Below are the code and all the weights of a small trained network. Each question names an input and a class and asks about switching units off, where a switched-off unit gives its printed mean instead of its output.

import numpy as np


def w(rows, s, z=0):
    codes = np.array(rows[::2]) - 128.0
    scale = np.full(codes.shape[1], s)
    scale[-1] = z or s
    return codes * scale


def f(y):
    return y / 2 * (1 + np.tanh(0.7978845608 * (y + 0.044715 * y**3)))


def log_softmax(a):
    a = a - a.max(-1, keepdims=True)
    return a - np.log(np.exp(a).sum(-1, keepdims=True))


def net(x, mask):
    res = np.array(x, float).reshape(1, 5) / 4 @ E
    y = f(res @ A[0][:, :-1].T + A[0][:, -1])
    res = res + np.where(mask, y, B[0][:, -1]) @ B[0][:, :-1]
    return log_softmax(res[-1] @ U[:, :-1].T + U[:, -1])


A, B = {}, {}
E = w([
[254,254,82,205],'x0',
[173,7,41,137],'x1',
[66,193,93,15],'x2',
[188,84,209,69],'x3',
[85,206,252,147],'x4',
],0.0078)
A[0] = w([
[214,177,137,158,152],'N1',
[44,187,212,155,155],'N2',
[153,120,85,22,88],'N3',
[193,152,120,147,158],'N4',
[30,70,88,140,193],'N5',
[157,180,225,107,212],'N6',
[127,108,72,156,105],'N7',
[71,146,83,149,136],'N8',
[89,73,128,110,82],'N9',
[130,133,97,222,225],'N10',
[128,89,154,32,217],'N11',
[61,155,163,192,251],'N12',
[247,112,152,106,241],'N13',
[77,115,146,158,184],'N14',
[132,80,131,36,255],'N15',
[151,132,193,136,253],'N16',
],0.014,0.0049)
B[0] = w([
[146,202,84,186,216],'N1',
[152,113,171,50,248],'N2',
[95,76,136,172,190],'N3',
[111,187,59,157,186],'N4',
[121,62,204,208,213],'N5',
[199,143,132,111,245],'N6',
[186,115,233,172,160],'N7',
[166,145,181,144,165],'N8',
[110,119,114,149,171],'N9',
[152,139,134,44,194],'N10',
[29,169,154,137,221],'N11',
[115,114,183,40,209],'N12',
[95,196,60,170,219],'N13',
[75,95,127,39,167],'N14',
[31,150,123,246,226],'N15',
[178,194,101,46,203],'N16',
],0.011,0.013)
U = w([
[75,97,123,73,26],'0',
[2,150,132,137,106],'1',
[135,103,143,159,25],'2',
[149,223,64,128,215],'3',
[136,158,160,48,254],'4',
],0.014,0.004)

Each question gives the input, the list of numbers given to net, and the class t.
The units are the neurons (one row each of A and B). Each row of codes is followed by its name. A weight is (code - 128) times the scale printed after its matrix; where a second scale follows, it is the last column's (A, B and U).
mask holds one flag per neuron, in row order. A switched-off neuron (its flag False) gives its mean, the last column of its row in B, instead of its output. The means were averaged over made-up inputs and are rounded, as every weight is.
A unit's drop is (log p(t) with every unit on - log p(t) with that unit switched off) / (log p(t) with every unit on - log p(t) with every unit switched off).
The circuit of an input: a set's keep is (log p(t) with only the set's units on - log p(t) with every unit switched off) / (log p(t) with every unit on - log p(t) with every unit switched off). Starting from the 12 units with the biggest drops (on a tie, the unit counted first), units are removed one at a time, each time the one whose removal leaves the highest keep (on an exact tie, the one counted first), for as long as the keep stays at least 0.8.
units of the circuit, in order: the units of the circuit, biggest drop first
k most important neurons: the k neurons with the biggest drops, biggest first
drop of u: that unit's drop, to one decimal
input [0,5,-5,-2,-7], class 2: units of the circuit, in order => [N7]
input [-3,-1,-4,-6,-2], class 2: units of the circuit, in order => [N5, N11]
input [8,-5,-4,-8,7], class 4: 4 most important neurons => [N12, N2, N10, N13]
input [-3,-1,-4,6,2], class 3: 3 most important neurons => [N16, N5, N13]
input [-5,2,-6,-3,-3], class 2: 4 most important neurons => [N5, N11, N7, N13]
input [-4,-8,-1,2,-3], class 4: 2 most important neurons => [N2, N13]
input [-1,2,1,7,4], class 1: 2 most important neurons => [N11, N15]
input [-3,5,-5,-1,6], class 0: drop of N16 => -0.1
input [-8,-4,1,-5,8], class 4: drop of N3 => 0.0
input [0,-2,4,-7,-7], class 2: drop of N11 => 0.1
